Here is a tiny trained network, its code and every weight. The questions are about switching its units off for an input and a class, where a switched-off unit gives its printed mean instead of its output.

import numpy as np


def w(rows, s, z=0):
    codes = np.array(rows[::2]) - 128.0
    scale = np.full(codes.shape[1], s)
    scale[-1] = z or s
    return codes * scale


def f(y):
    return np.maximum(y, 0)


def log_softmax(a):
    a = a - a.max(-1, keepdims=True)
    return a - np.log(np.exp(a).sum(-1, keepdims=True))


def net(x, mask):
    res = np.array(x, float).reshape(1, 8) / 4 @ E
    y = f(res @ A[0][:, :-1].T + A[0][:, -1])
    res = res + np.where(mask, y, B[0][:, -1]) @ B[0][:, :-1]
    return log_softmax(res[-1] @ U[:, :-1].T + U[:, -1])


A, B = {}, {}
E = w([
[40,71,160,49,130,44,157],'x0',
[123,230,161,94,153,119,233],'x1',
[179,92,150,197,150,49,119],'x2',
[83,209,172,85,39,72,123],'x3',
[2,179,123,192,204,140,113],'x4',
[148,109,108,179,169,141,241],'x5',
[141,143,6,55,124,109,139],'x6',
[110,128,151,108,129,242,152],'x7',
],0.007)
A[0] = w([
[81,120,175,228,203,158,167,163],'neuron 1',
[138,34,173,102,128,15,122,158],'neuron 2',
[85,182,77,58,172,98,224,99],'neuron 3',
[142,157,243,102,124,189,174,250],'neuron 4',
[112,213,185,211,125,60,75,252],'neuron 5',
[2,122,183,75,106,173,81,172],'neuron 6',
],0.013,0.0015)
B[0] = w([
[126,98,130,219,196,128,193,235],'neuron 1',
[160,44,124,118,69,11,138,228],'neuron 2',
[126,154,35,47,161,126,234,253],'neuron 3',
[168,153,205,112,54,182,177,226],'neuron 4',
[109,199,161,125,209,82,60,233],'neuron 5',
[8,76,147,88,111,168,85,255],'neuron 6',
],0.017,0.011)
U = w([
[164,82,129,143,87,36,112,111],'0',
[38,112,141,118,113,163,110,80],'1',
[152,206,226,123,73,161,179,68],'2',
[104,255,179,125,163,51,81,112],'3',
[122,109,136,243,187,141,179,131],'4',
[216,115,25,165,107,208,86,251],'5',
[113,199,61,70,142,124,195,115],'6',
],0.0081,0.0023)

Each question gives the input, the list of numbers given to net, and the class t.
The units are the neurons (one row each of A and B). Each row of codes is followed by its name. A weight is (code - 128) times the scale printed after its matrix; where a second scale follows, it is the last column's (A, B and U).
mask holds one flag per neuron, in row order. A switched-off neuron (its flag False) gives its mean, the last column of its row in B, instead of its output. The means were averaged over made-up inputs and are rounded, as every weight is.
A unit's drop is (log p(t) with every unit on - log p(t) with that unit switched off) / (log p(t) with every unit on - log p(t) with every unit switched off).
The circuit of an input: a set's keep is (log p(t) with only the set's units on - log p(t) with every unit switched off) / (log p(t) with every unit on - log p(t) with every unit switched off). Starting from all 6 units, units are removed one at a time, each time the one whose removal leaves the highest keep (on an exact tie, the one counted first), for as long as the keep stays at least 0.8.
units of the circuit, in order: the units of the circuit, biggest drop first
k most important neurons: the k neurons with the biggest drops, biggest first
drop when u is switched off: that unit's drop, to one decimal
input [-6,-6,-1,-8,-1,-8,-7,-6], class 3: units of the circuit, in order => neuron 5; neuron 1
input [-5,-8,-8,7,-4,8,-3,-2], class 2: most important neuron => neuron 3
input [-8,-5,3,-1,-4,7,1,-1], class 5: 2 most important neurons => neuron 1; neuron 5
input [-5,-7,-3,5,-4,-1,-2,-1], class 5: units of the circuit, in order => neuron 6; neuron 2; neuron 5; neuron 4
input [2,-2,-4,-5,1,1,0,3], class 4: units of the circuit, in order => neuron 3; neuron 1; neuron 4
input [-7,7,0,-6,-5,-4,1,-6], class 5: 3 most important neurons => neuron 5; neuron 3; neuron 2
input [0,-3,-5,-1,-5,-3,7,2], class 5: units of the circuit, in order => neuron 3; neuron 6; neuron 5
input [2,7,6,-2,0,-5,0,-2], class 3: 2 most important neurons => neuron 5; neuron 1
input [0,-8,-4,-6,-7,3,8,8], class 5: drop when neuron 3 is switched off => 0.2
input [-2,-2,-6,-2,6,-2,5,3], class 1: drop when neuron 6 is switched off => 1.0
input [6,-2,-3,-6,-3,8,2,-8], class 0: drop when neuron 2 is switched off => 2.0
